array([[-13, 102, -33, -93,  29,  88, -53, -42],
       [ 28,  14,  53,  -7,  -1,  20,  18, -37],
       [ -2, -64,  19,  65,  -3, -56,  12,  41],
       [-33,  28,   9, -23,  50,  21, -59,  -6],
       [  6,  97, -13, -87,  16,  88, -30, -54],
       [ 55, -60,  22,  50, -71, -45,  99,  -1],
       [-27, -46, -18,  46,  11, -45, -20,  54],
       [ -3, -98,   6,  92, -21, -88,  33,  61],
       [ 23, -71,  50,  69, -22, -58,  46,  17],
       [-24,  61, -52, -60,  20,  48, -43, -11]])
->
array([[-13, -33,  29, -53],
       [ 28,  53,  -1,  18],
       [ -2,  19,  -3,  12],
       [-33,   9,  50, -59],
       [  6, -13,  16, -30],
       [ 55,  22, -71,  99],
       [-27, -18,  11, -20],
       [ -3,   6, -21,  33],
       [ 23,  50, -22,  46],
       [-24, -52,  20, -43]])

array([[-61, -27,  35,  34, -15, -17, -15],
       [ 57,  27, -40, -37,  48,  61,  74],
       [ 59,  41, -30, -35,  -1,   3,   2],
       [-13,  -8,  29,  49, -43, -47, -66],
       [-23,  -5,  35,  41, -60, -62, -83],
       [ 43,  63,  35,  32, -39, -40, -17],
       [-20, -47, -38, -38,  54,  46,  41]])
->
array([[-61,  35, -15, -15],
       [ 57, -40,  48,  74],
       [ 59, -30,  -1,   2],
       [-13,  29, -43, -66],
       [-23,  35, -60, -83],
       [ 43,  35, -39, -17],
       [-20, -38,  54,  41]])

array([[ 86,  27, -26,   0,  -6,  44,   7,  11, -32,  93, -50,  28,  -5],
       [106, -19, -48, -15, -43,  -6,  38, -79,  62,   1,  60, -97,  28],
       [ 27,   0, -25,   4, -64,  22,  26,  -5,  42, -25,  -6,   3, -12],
       [-48, -46,  28,  -8,  24,   8,  31, -52,  64,   4, -23,  57,  19],
       [ 38, -29, -86,  -3, -34,   1,  74, -16,  64,  19, -37, -19, -50]])
->
array([[ 86, -26,  -6,   7, -32, -50,  -5],
       [106, -48, -43,  38,  62,  60,  28],
       [ 27, -25, -64,  26,  42,  -6, -12],
       [-48,  28,  24,  31,  64, -23,  19],
       [ 38, -86, -34,  74,  64, -37, -50]])

array([[ 28,  25,   2, -19, -23,  23,  24, -20, -22,   7],
       [ 43,  38,   3, -29, -35,  36,  36, -30, -33,  11],
       [-78, -68,  -5,  53,  64, -64, -66,  55,  60, -19]])
->
array([[ 28,   2, -23,  24, -22],
       [ 43,   3, -35,  36, -33],
       [-78,  -5,  64, -66,  60]])

array([[ 24,  -6,  38, -11,  55, -23,   8,  -1,  38, -33,  -2,  39],
       [  2,   8,  -9,  24,  37,  -6,  -3, -20,  10, -24,  -5,  -5],
       [ -4, -12, -29,  37, -45,   3,  28, -78, -35,  27,  15,  48],
       [ 38,  13,  39,   4,  62, -41, -33,   9, -12, -18, -16,  17]])
->
array([[ 24,  38,  55,   8,  38,  -2],
       [  2,  -9,  37,  -3,  10,  -5],
       [ -4, -29, -45,  28, -35,  15],
       [ 38,  39,  62, -33, -12, -16]])

array([[  20,  -30,   63,  -94,   54,    2,    1,    1,    8,   14,  -48,
          42,  -16],
       [  63, -101,   52,    4,    3,   -1,    8,   12,  -48,   51,  -16,
           5,   -5]])
->
array([[ 20,  63,  54,   1,   8, -48, -16],
       [ 63,  52,   3,   8, -48, -16,  -5]])

array([[ 15,  -9,   3,   4],
       [  4,   1,   2,  61],
       [-33,  -5,   4,  57],
       [  3,  38,  14, -38],
       [ 13,  -9,  30,  38],
       [ 25, -25, -24, -29],
       [  7,   5,  16,   8],
       [ 12,  18,  17, -65],
       [ 43,   1,  -7,  24],
       [ -6, -22,   6, -78]])
->
array([[ 15,   3],
       [  4,   2],
       [-33,   4],
       [  3,  14],
       [ 13,  30],
       [ 25, -24],
       [  7,  16],
       [ 12,  17],
       [ 43,  -7],
       [ -6,   6]])

array([[ -57,   95,   34,    0,  -83,  -17,   61],
       [  -8,  -13,   17,  -26,   56,   83,  -87],
       [  41,  -79,  -20,   -6,   84,   38,  -74],
       [  53,  -66,  -45,   -4,   44,   -2,  -26],
       [ -67,  101,   46,   -3,  -76,    0,   46],
       [ -53,   60,   49,    2,  -32,   12,   12],
       [  55,  -90,  -35,    0,   80,   21,  -61],
       [  56,  -97,  -32,    0,   87,   21,  -66],
       [   4,  -33,    9,  -20,   66,   73,  -87],
       [ -22,   57,    4,   15,  -79,  -61,   87],
       [  83, -107,  -66,   10,   56,  -39,  -10]])
->
array([[-57,  34, -83,  61],
       [ -8,  17,  56, -87],
       [ 41, -20,  84, -74],
       [ 53, -45,  44, -26],
       [-67,  46, -76,  46],
       [-53,  49, -32,  12],
       [ 55, -35,  80, -61],
       [ 56, -32,  87, -66],
       [  4,   9,  66, -87],
       [-22,   4, -79,  87],
       [ 83, -66,  56, -10]])
---
array([[  88,   93, -103,  -93],
       [  60,   64,  -63,  -65],
       [ -31,  -26,   29,   36],
       [ -63,  -63,   64,   69]])
->
array([[88, 93],
       [60, 64]])

array([[ 28,  50, -88,  42,  -1],
       [ 30,  51, -84,  42,   9]])
->
array([[28, 50],
       [30, 51]])

array([[  8,  64],
       [-86,  13],
       [-26, -51],
       [ 87, -45]])
->
array([[  8,  64],
       [-86,  13]])

array([[ 54, -42, -62,  70, -17],
       [ 88,  57,  68, -41, -90]])
->
array([[ 54, -42],
       [ 88,  57]])

array([[ 76, -66, -35,  98, -73],
       [ 22, -54, -27, -68,  32],
       [-98,  21,  15,  37,  37],
       [ 23,  48, -90,  53,  23]])
->
array([[ 76, -66],
       [ 22, -54]])

array([[-23,  25,  23],
       [ 58,  -3,  79],
       [ 42, -35,  92],
       [ 66,  72,  63],
       [ 73,  75,  78]])
->
array([[-23,  25],
       [ 58,  -3]])

array([[ 32,  62,  97,  36],
       [ 23, -57,  -5,  50]])
->
array([[ 32,  62],
       [ 23, -57]])
